(in the rows, 128 means zero)
[140  81 152 137 149 110 126 122 125 127 101 118 151 115 156 139 126 110
 135 171 131 145 126 128 124 110 105 112 115 144 124 114 140 122 125  99
 122 117 144 170 108 133 127] | 0
[129 130 155 137 164  39 125 138 128 109 111  73 123  86 158 142 110 121
 119 185 136 136 124 134 133 100 112 130 116 148 128 126 146 128 138 131
 124 147 148 211 112 106 153] | 0
[137 141 128 131 150  91 121 136 148 112 134 126 132 128 135 159 123 138
 128 127 128 143 127 137 130 106  88 133 113 153 125 145 165 121 139 131
 155 116 138 162 117  91 127] | 1
[130 126 173 126 172  43  70 141 135 103 144 134 133  91 141 144 110 137
 139 164 121 130 145 172 130 146  97 114 117 151 125 141 176 119 107 122
 163 105 143 181  96  64 132] | 1
[133 136 140 110 163  67 115 139 123 122 138 128 132 115 146 155 122 135
 144 139 111 139 128 153 129 133 101 126 127 156 122 137 148 120 147 120
 169 104 139 167 122  77 132] | 1
[150 125 148 127 162  62 119 127 116 131 121 125 135  90 146 136 119 123
 123 181 134 137  65 139 132 103 115 130 119 151 124 125 138  76 130 121
 123 131 141 211 115 111 136] | 0
[125 133 167 130 140 100 124 131 148 132 116 133 126 108 147 139 132 118
 113 164 135 135 129 133 123 115 127 127 129 146 132 137 118 128 123 129
 142 134 140 190 118 128 146] | 0
[141 133 127 134 159  65  92 133 120 117 145 135 127 100 131 152 112 128
 131 138 120 141 139 154 135 137 111 131 121 160 116 144 161 133 131 122
 162 109 136 168 119  85 126] | 1
[141 142 122 104 154  90  90 127 157 121 145 126 133  98 150 157 127 126
 128 136 127 131 131 137 119 140  89 127 106 143 139 145 161 109 139 122
 151 113 131 136 117  65 128] | 1
[133 101 141 137 179   4  84 152 128  94 130 119 146  62 156 114 101 142
 120 204 143 153 112 164 138 132 145 151 120 176 122 142 182 122 138 115
 113 117 145 252 104  66 142] | 0
[137 121 152 132 164  81 158 144 136 117 122 116 135 103 155 136 133 122
 118 158 137 136 104 132 129 122 124 121 119 155 172 119 145 129 134 131
 122 129 133 160 118 127 141] | 0
[137 116 161 134 179  61  99 135 136 107 125 113 130  98 151 131 109 116
 123 162 142 134 132 165 124 110 113 133 110 153 125 131 147 123 130 155
 124  94 141 130 109 115 135] | 0
[146 143 121 129 153  91 105 133 139 122 154 148 132 118 137 142 124 130
 136 126 170 131 117 141 134 135  97 119 118 145 122 117 146 125 129 118
 145 105 126 140 114  99 120] | 1
[146 120 148 132 148  54 100 133 129 117 121 121 133  71 158 134 114 120
 116 165 127 130 120 132 131 125 119 123 110 166 130 133 145 122 155 122
 122 120 138 194 116 103 123] | 0
---
[116 131 134 144 132 126 122 126 112 151  99 136 138 151 102 102 144 117
 122 135 111 147 105 137 139 121 129 138 144 143 126 143 128 149 126 126
 145 143  77 125 140 141  89] | 6
[118 132 138 139 136 124 137 136 128 124 122 145 132 141 126 110 142 146
 116 122 117 129  88 141 121 125 122 161 151 138 136 140 130 140 130 129
 145 142  82 136 121 127  71] | 6
[115 127 138 140 145 125 148 142 122 139  81 172 144 151  90  69 147 100
 129 129 105 161 139 137 144 131 138 140 133 146 123 133 121 143 153 126
 155 139  66 115 142 116  88] | 4
[126 134 144 124 147 124 117 129 141 129 105 146 143 137 113  93 153 108
 118 132 107 151 112 142 143 125 136 133 132 140 133 137 135 131  99 119
 161 138  83 122 145 121 110] | 6
[125 127 145 132 127 117  95 102 135 143  89 179 152 120  82  74 150  73
 120 134 119 156 179 135 155 135 127 108 153 135 131 134 128 130 104 129
 207 136 113 115 150 141 121] | 4
[125 138 137 130  91 129 114 128 111 129 109 125 142 130 119 106 144 114
 119 138 115 147  95 142 144 122 121 131 135 142 127 141 140 123  87 139
 158 141  88 127 134 124 108] | 6
[134 125 155 143 156 115  97 133  81 131  56 159 154 151  52  56 163  48
 117 126  79 160 137 145 167 126 123 145 145 166 126 147 133 137 115 126
 178 123  28  97 141 114  49] | 4
[114 152 147 166 141 126 133 141 108 128  70 158 155 160  90  88 158  98
 122 129  93 147  86 144 158 110 122 151 136 145 130 146 128 156 133 129
 184 147  42 127 155 119  57] | 6
[139 130 135 133 133 123 113 131 122 122 111 128 141 138 108 111 141 122
 126 132 111 141 112 139 139 118 138 147 136 136 119 132 120 135 123 129
 154 130  94 123 135 122 111] | 6
[125 126 141 131 107 115 120 104  93 113  85 159 147 157  97  71 164  94
 127 120 111 136 143 117 159 133 127 117 134 125 136 128 143 133 146 120
 161 118 123 134 146 119 112] | 4
[126 118 129 135 125 130 141 130 116 130 101 139 132 149 116  85 148 125
 129 125 135 129 127 120 139 119 123 129 134 123 135 142 136 152 171 135
 148 130 123 125 127 127  90] | 4
[132 124 138 140 137 113 129 143 127 129  58 182 156 177  52  47 152  50
 124 124  92 140 128 131 159 125 120 140 139 144 125 135 129 140 131 129
 187 134  62 103 162 110  67] | 4
[121 131 143 136 132 122 116 133 125 132 105 150 134 139 105  96 158 121
 125 128 110 148 100 131 137 124 125 151 166 138 138 133 123 141 134 131
 162 136  81 141 133 116  95] | 6
[136 123 140 137 139 120 110 118 113 110  90 164 161 119  85  69 168  95
 120 121 115 133 144 127 157 125 119 123 145 140 150 137 132 143 123 124
 185 121 106  97 130 118  96] | 4
[125 139 146 136 133 132 147 124 124 126 109 134 140 139 118 101 142 122
 115 120  95 141  87 132 144 118 126 131 143 150 129 138 134 137 111 135
 152 149  70 126 142 123  92] | 6
